cols: Z C L J G H B F D
[ 94 119 119 141 162 166 119 100 104]  Q656
[ 97 164 155  90 102 163  73 149 164]  Q350
[ 97 163 102 163 102 163  73 140  80]  Q991
[101 120 163 110  98 123 126 149 151]  Q6
[ 97 143  98 105 162 163  88 165 118]  Q546
key -> tag
[103] -> Q540
[105] -> Q201
[104] -> Q581
[118] -> Q648
[80] -> Q914
[119] -> Q396
[162] -> Q62
key Q546 8: 
Q648
down: [126  88]
B
both Q6 Q991: 
[163]
both Q991 Q6: 
[163]
count Q991: [162]
0

cols: Q V T Y
[101 165  93 133] -> Q693
[148 148  98 149] -> Q144
[101 165  93 149] -> Q716
[177  72 166 188] -> Q937
[177 188  84  65] -> Q699
[101 165  93 119] -> Q363
[123 147  97 169] -> Q577
[ 84  72 166 178] -> Q15
down: [ 93  97 166]
T
count Q937: [177]
1
down: [165  72 188 165 147  72]
V
count Q144: [148]
2

cols: E X K R S M
[ 94 111 113 100 140 158]  Q207
[119 115 119 181 119 181]  Q790
[115 137 150  88 115  98]  Q591
[130 111 113 100 140 158]  Q335
[126 138 138 126 138 125]  Q249
[150 112 156 118 139  87]  Q996
[115 137 150 168 142 159]  Q721
key -> tag
[115] -> Q718
[94] -> Q133
[159] -> Q525
key Q721 0: 
Q718
count Q249: [126]
2
count Q790: [118]
0

cols: nor Zafes karaf Bofiz Mopo Delo
[137 139 120 114 114 133] = Q663
[120 127 128 131 120 134] = Q184
[132 144 142 126 106 118] = Q959
[122 127 135 111  76 137] = Q42
[116 122 117 132 160 117] = Q157
[137 112 119 162 142 126] = Q869
[120 128 139 125 131 132] = Q586
down: [139 127 144 127 122 112]
Zafes
down: [142 135 117 119]
karaf
both Q42 Q184: 
[127]
key -> tag
[142] -> Q779
[133] -> Q324
[117] -> Q844
[116] -> Q98
[160] -> Q88
[132] -> Q552
[159] -> Q340
key Q157 4: 
Q88
find: [137 112 119 162 142 126]
Q869

cols: W A U N P
[160 175 125 125 125]  Q636
[162 175 169 160 161]  Q613
[175  94 104  91 111]  Q840
key -> tag
[160] -> Q451
[125] -> Q689
[91] -> Q123
key Q840 3: 
Q123
find: [175  94 104  91 111]
Q840
both Q840 Q636: 
[175]
count Q636: [125]
3
count Q613: [162]
1
both Q636 Q840: 
[175]

cols: Zum muvar Gufav gesed
[145 179 123  75] -> Q999
[ 75  75 180  75] -> Q477
[117 122 145 179] -> Q191
[ 74  99 148 136] -> Q899
[143 178 122  74] -> Q100
[ 74  74  99 148] -> Q499
[179 123  75 143] -> Q785
[178 179  74  99] -> Q837
[149 117 122 145] -> Q635
[ 99 148 136 146] -> Q815
[ 75 143 178 122] -> Q61
[122 145 179 123] -> Q865
down: [ 74 148 143  99 145 146 122 123]
gesed
down: [ 75  75 179 136  74 148 143  99 145 146]
gesed
count Q477: [75]
3
Table of tags by key:
[74] -> Q126
[122] -> Q228
[145] -> Q218
[73] -> Q456
[143] -> Q241
[123] -> Q288
key Q100 2: 
Q228
both Q999 Q837: 
[179]

cols: Feg Nak Teda mava zesun mafi
[ 76  76  76 181  76 181] : Q775
[ 78  78  78 179  78 181] : Q684
[110 109 109 140 108 122] : Q121
[ 78  77  77 180  78 181] : Q22
[134 132 134 131 135 149] : Q857
[178 179 178  76 178  75] : Q923
[ 96  97  96 156  97 144] : Q911
[ 96  98  97 156  97 142] : Q462
[164 162 163  96 163 107] : Q87
[159 157 159 100 158 115] : Q724
[ 80  80  80 178  82 180] : Q24
[177 178 178  77 176  75] : Q971
down: [ 78 108  78 135 178  97]
zesun
down: [ 76  78 109  77 134 178  96  97 163 159]
Teda
key -> tag
[162] -> Q190
[109] -> Q30
[108] -> Q483
[110] -> Q33
[163] -> Q700
key Q121 4: 
Q483
down: [179 140 180 131  76]
mava

cols: Kuvef Keze dob gefis sela Nopak Loren Sasap Tufo
[130 137 129 108 123 102 112 125 129]  Q31
[137 102 110 133 129 133  83 144 110]  Q447
[130 137 134 108 102 102 112 103 139]  Q376
down: [112  83]
Loren
down: [144 103]
Sasap
find: [137 102 110 133 129 133  83 144 110]
Q447
count Q447: [132]
0

cols: bopo fet vum kov zepa
[116 158 122 128 169] : Q849
[105 137 105 105 104] : Q211
[114 114 141 141 114] : Q270
[114 118 113 140 126] : Q784
[128 118  67  67 127] : Q55
[122 113  71 132 122] : Q145
[100 125  88 155 134] : Q858
down: [126 127]
zepa
both Q145 Q849: 
[122]
down: [122 100]
bopo
count Q211: [105]
3
count Q55: [127]
1
count Q270: [114]
3

cols: tuzim gofu lugar muk
[130 130 144  98] = Q332
[125 129 124 145] = Q769
[106 158 124 144] = Q551
[103 131 149 136] = Q299
[106 126 124 144] = Q10
[125 130  73  98] = Q803
[163 148 143 148] = Q115
[137 110 136  96] = Q427
Table of tags by key:
[144] -> Q441
[123] -> Q449
[103] -> Q233
[149] -> Q912
[145] -> Q589
[143] -> Q888
[150] -> Q162
[136] -> Q79
[124] -> Q380
[137] -> Q173
key Q299 2: 
Q912
count Q332: [129]
0
both Q769 Q551: 
[124]
down: [125 106]
tuzim
down: [ 98 145 144 136]
muk
find: [106 126 124 144]
Q10

cols: Savob Muli lato pira bipid
[134 134  77 140 134] : Q612
[130 129 128 129 126] : Q910
[135 117 132 102 120] : Q70
[135 128 128 128 128] : Q767
[130 128 115 117 127] : Q306
[137 121 139  87 123] : Q764
[137 121 139  87 125] : Q953
[123 136 136 136 118] : Q841
count Q612: [133]
0
Table of tags by key:
[140] -> Q208
[136] -> Q243
[103] -> Q717
[88] -> Q605
[125] -> Q584
[102] -> Q316
[87] -> Q139
key Q953 3: 
Q139
find: [123 136 136 136 118]
Q841
count Q841: [136]
3

cols: Telab Zot Lesi big bopun
[ 91  78 175  73 127] = Q772
[129  79 118 102 187] = Q501
[134 106 116 111 132] = Q671
[148  80 119 128 165] = Q509
[185  80 167 108 170] = Q651
tags:
[147] -> Q500
[80] -> Q808
[91] -> Q653
[129] -> Q739
[148] -> Q756
[184] -> Q740
[185] -> Q728
key Q509 0: 
Q756
both Q651 Q509: 
[80]
down: [175 118 116 119]
Lesi
find: [ 91  78 175  73 127]
Q772
down: [165 170]
bopun

cols: fasog Bage sufa gifor nareb nep leko Fuvu zoso kib
[126 136 103 106  89 146 149 120 101 158] -> Q722
[ 94 117 113 116  99 148 115 129 131 174] -> Q439
[113 111 142 141 125 135 130  90 102 136] -> Q29
down: [136 117]
Bage
Table of tags by key:
[91] -> Q292
[90] -> Q680
[129] -> Q58
[111] -> Q955
[126] -> Q103
[120] -> Q416
[125] -> Q819
key Q29 7: 
Q680

cols: Vopur nus lada nenon Sus lof Nore pib gab
[139 128 133 131 137 119 118 123 153] : Q455
[134 147 141 130 102 134 118 133 144] : Q744
[110 135 120 100 115 129 118 123 135] : Q616
[110 111 120 100 115 128 118 123 113] : Q488
[111 133 129 106  85 143 118 133 108] : Q149
[119 127 121 131 128 137 118 134 100] : Q796
[139 126 131 133 144 118 118 123 151] : Q977
[135 141 138 131 114 130 118 130 144] : Q185
[119 128 136 118 112 134 118 130 117] : Q400
[120 141 138 110  80 141 118 133 136] : Q662
[143 148 141 143 119 130 118 133 150] : Q331
[106 124 119 112 103 143 118 133  87] : Q182
both Q488 Q744: 
[118]
down: [141 148]
nus
both Q488 Q185: 
[118]
down: [120 120]
lada

cols: muz deg vabud gilez nelor mir Nev busap kopob kobol
[110 113 131 166 116  91 113 110 103 143] : Q256
[137 144  92  99 122 139 133  95 125 153] : Q142
[131 160 160 173 173 160 160 180 173 160] : Q458
[176 112 148 176 125 180 125 104 176 125] : Q302
[181 127 100 136 141 135 120 159 127 136] : Q303
[137 144  92  99 122 139 133  95 115 116] : Q490
[140 140 176 176 140 176 125 104 140 134] : Q771
both Q302 Q458: 
[180]
key -> tag
[173] -> Q4
[131] -> Q104
[140] -> Q47
[176] -> Q506
[181] -> Q951
[132] -> Q193
[160] -> Q600
[180] -> Q719
key Q458 0: 
Q104
count Q302: [176]
3
count Q458: [160]
5
down: [160 180 135 139]
mir
count Q771: [139]
0

cols: bigu sel Mekuv ril Derab tum
[170  77 117 128 142  91] -> Q666
[ 91 116 117 145 145 145] -> Q49
[120  92 120 118 129 165] -> Q822
count Q822: [129]
1
find: [170  77 117 128 142  91]
Q666
count Q49: [117]
1
count Q49: [145]
3

cols: geget Bop remir ver Kote fuvol lig Livo
[149 148 156 151 153 144 160 150] -> Q238
[144 150 152 172 152 158 148 151] -> Q708
[150 147 149 155 151 154 145 145] -> Q563
[142 145 156 145 148 157 146 146] -> Q544
[147 149 154 164 151 152 154 146] -> Q734
[169 151 149 161 150 143 150 153] -> Q368
[155 147 143 150 157 158 143 150] -> Q18
[143 148 148 149 153 147 145 152] -> Q990
[143 145 156 145 148 157 152 146] -> Q956
[163 151 152 147 144 144 142 150] -> Q412
[144 150 152 145 153 142 155 157] -> Q698
both Q18 Q238: 
[150]
find: [149 148 156 151 153 144 160 150]
Q238
down: [156 154 149 143 148 156 152 152]
remir
down: [147 148 145 151]
Bop
find: [150 147 149 155 151 154 145 145]
Q563
both Q544 Q412: 
[142]
both Q734 Q698: 
[152]

cols: zegun meru Lobun Pamuv fino zoku
[129 104 139  85 135  98] : Q53
[ 82 111 143  91 138 138] : Q947
[133  81 120 133 138 130] : Q86
[122 106 142  87  81 120] : Q108
down: [135 138]
fino
both Q86 Q947: 
[138]
down: [143 120 142]
Lobun
count Q86: [133]
2
Table of tags by key:
[138] -> Q365
[106] -> Q723
[112] -> Q654
[143] -> Q964
[137] -> Q781
[111] -> Q369
[104] -> Q178
key Q947 1: 
Q369
both Q947 Q86: 
[138]

